Below is a small trained network, with its code and all its weights. Each question gives an input and a class and asks what happens when units are switched off, that is, made to give their printed mean instead of their output.

import numpy as np


def w(rows, s, z=0):
    codes = np.array(rows[::2]) - 128.0
    scale = np.full(codes.shape[1], s)
    scale[-1] = z or s
    return codes * scale


def f(y):
    return y / 2 * (1 + np.tanh(0.7978845608 * (y + 0.044715 * y**3)))


def log_softmax(a):
    a = a - a.max(-1, keepdims=True)
    return a - np.log(np.exp(a).sum(-1, keepdims=True))


def net(x, mask):
    res = np.array(x, float).reshape(1, 8) / 4 @ E
    y = f(res @ A[0][:, :-1].T + A[0][:, -1])
    res = res + np.where(mask, y, B[0][:, -1]) @ B[0][:, :-1]
    return log_softmax(res[-1] @ U[:, :-1].T + U[:, -1])


A, B = {}, {}
E = w([
[15,197,237,97,100,173],'x0',
[34,32,199,161,165,156],'x1',
[16,137,37,250,122,178],'x2',
[190,31,234,130,158,37],'x3',
[85,218,177,167,100,186],'x4',
[220,206,183,197,132,245],'x5',
[71,59,161,204,2,41],'x6',
[164,68,102,93,86,219],'x7',
],0.006)
A[0] = w([
[70,86,128,34,150,127,2],'n1',
[142,97,71,134,199,129,107],'n2',
[68,120,104,201,73,127,99],'n3',
[188,131,109,143,66,197,203],'n4',
[145,201,36,122,122,142,105],'n5',
[74,82,205,92,116,94,154],'n6',
[160,118,187,94,104,186,70],'n7',
[92,188,188,82,172,166,55],'n8',
[168,144,43,138,144,134,223],'n9',
[167,182,213,122,214,201,96],'n10',
[207,80,158,123,72,103,177],'n11',
[168,170,149,124,84,69,154],'n12',
[196,67,83,143,203,136,15],'n13',
[80,102,207,82,156,98,160],'n14',
[65,119,126,245,59,134,118],'n15',
[209,122,156,118,53,167,39],'n16',
[11,146,86,114,133,164,163],'n17',
[61,148,87,71,167,190,236],'n18',
[44,121,129,209,66,111,80],'n19',
[129,140,153,92,86,50,168],'n20',
[175,101,156,125,118,47,145],'n21',
[100,101,183,99,165,94,148],'n22',
[82,115,197,203,101,86,152],'n23',
[100,189,141,155,173,191,124],'n24',
[59,100,138,67,173,147,40],'n25',
[99,153,78,127,99,115,242],'n26',
[150,154,136,53,190,122,53],'n27',
[217,70,172,92,78,210,102],'n28',
[189,64,152,122,166,124,218],'n29',
[165,90,104,196,140,140,143],'n30',
[147,185,229,122,131,217,150],'n31',
[140,122,32,117,154,157,165],'n32',
[75,92,180,151,92,98,179],'n33',
],0.011,0.0052)
B[0] = w([
[107,36,112,141,27,74,159],'n1',
[171,87,50,138,91,102,162],'n2',
[102,56,110,90,122,209,205],'n3',
[70,177,154,62,59,102,212],'n4',
[251,231,115,51,101,143,209],'n5',
[188,60,205,149,100,127,217],'n6',
[19,138,168,168,149,139,166],'n7',
[195,136,111,213,119,141,200],'n8',
[187,165,52,44,116,109,215],'n9',
[98,223,92,222,234,108,238],'n10',
[85,122,184,47,161,74,202],'n11',
[127,137,181,105,223,96,181],'n12',
[65,34,5,167,191,16,167],'n13',
[217,88,168,176,85,123,211],'n14',
[47,88,124,79,189,245,240],'n15',
[50,156,182,94,129,82,163],'n16',
[182,106,110,132,1,204,245],'n17',
[153,149,122,206,8,125,249],'n18',
[113,58,118,99,167,223,224],'n19',
[216,117,196,130,203,143,196],'n20',
[192,101,173,84,155,60,197],'n21',
[230,93,180,157,78,91,186],'n22',
[124,76,160,80,205,183,223],'n23',
[196,181,98,173,138,199,223],'n24',
[149,110,159,183,49,86,160],'n25',
[201,161,136,102,102,161,204],'n26',
[87,56,139,184,189,148,172],'n27',
[11,128,160,116,95,51,196],'n28',
[92,141,122,83,174,37,206],'n29',
[67,118,89,95,145,172,167],'n30',
[56,210,135,218,191,170,254],'n31',
[164,152,65,52,72,85,202],'n32',
[163,55,185,119,161,190,216],'n33',
],0.0091,0.0095)
U = w([
[171,102,184,148,158,87,51],'0',
[127,222,103,254,184,158,120],'1',
[187,168,144,97,158,104,255],'2',
[164,85,121,213,60,131,89],'3',
[109,74,121,129,151,218,145],'4',
[46,183,169,118,117,101,71],'5',
[123,90,22,116,169,55,131],'6',
[181,181,53,103,93,156,80],'7',
],0.0099,0.0072)

Each question gives the input, the list of numbers given to net, and the class t.
The units are the neurons (one row each of A and B). Each row of codes is followed by its name. A weight is (code - 128) times the scale printed after its matrix; where a second scale follows, it is the last column's (A, B and U).
mask holds one flag per neuron, in row order. A switched-off neuron (its flag False) gives its mean, the last column of its row in B, instead of its output. The means were averaged over made-up inputs and are rounded, as every weight is.
A unit's drop is (log p(t) with every unit on - log p(t) with that unit switched off) / (log p(t) with every unit on - log p(t) with every unit switched off).
The circuit of an input: a set's keep is (log p(t) with only the set's units on - log p(t) with every unit switched off) / (log p(t) with every unit on - log p(t) with every unit switched off). Starting from the 12 units with the biggest drops (on a tie, the unit counted first), units are removed one at a time, each time the one whose removal leaves the highest keep (on an exact tie, the one counted first), for as long as the keep stays at least 0.8.
circuit, biggest first: the units of the circuit, biggest drop first
most important unit: the unit with the biggest drop
k most important neurons: the k neurons with the biggest drops, biggest first
drop of u: that unit's drop, to one decimal
input [7,-5,-5,-5,8,-7,5,-8], class 4: most important unit -> n19
input [7,-3,2,-7,-4,-6,2,5], class 7: circuit, biggest first -> n26, n5
input [-2,-6,4,1,-3,7,-8,1], class 7: 2 most important neurons -> n9, n5
input [-3,-3,-1,3,7,-4,5,-2], class 0: circuit, biggest first -> n21, n20, n5
input [1,-7,-3,0,-5,-4,7,1], class 0: circuit, biggest first -> n5, n20
input [-6,4,4,4,6,4,-1,-8], class 4: circuit, biggest first -> n23, n15
input [3,3,4,5,-7,-2,2,3], class 0: 2 most important neurons -> n22, n6
input [8,-1,-6,-5,5,-7,-8,2], class 1: 2 most important neurons -> n10, n31
input [5,-4,-2,-3,-5,-4,7,-6], class 0: 2 most important neurons -> n20, n21
input [4,2,7,4,-7,1,-8,-1], class 1: 2 most important neurons -> n10, n6
input [5,-8,-2,6,-2,6,-6,6], class 1: 3 most important neurons -> n10, n31, n8
input [-6,-7,7,4,1,0,-5,-2], class 7: 3 most important neurons -> n5, n9, n28
input [-6,1,1,-2,5,6,1,6], class 5: drop of n4 -> 0.1
input [8,-3,-8,7,7,4,4,-2], class 0: drop of n6 -> 0.5
input [-6,-3,-2,-1,5,-1,7,3], class 2: most important unit -> n31
input [-4,4,-6,5,4,6,-7,0], class 1: drop of n10 -> 0.4
input [6,6,-6,-3,-4,5,8,-8], class 4: drop of n23 -> 1.2
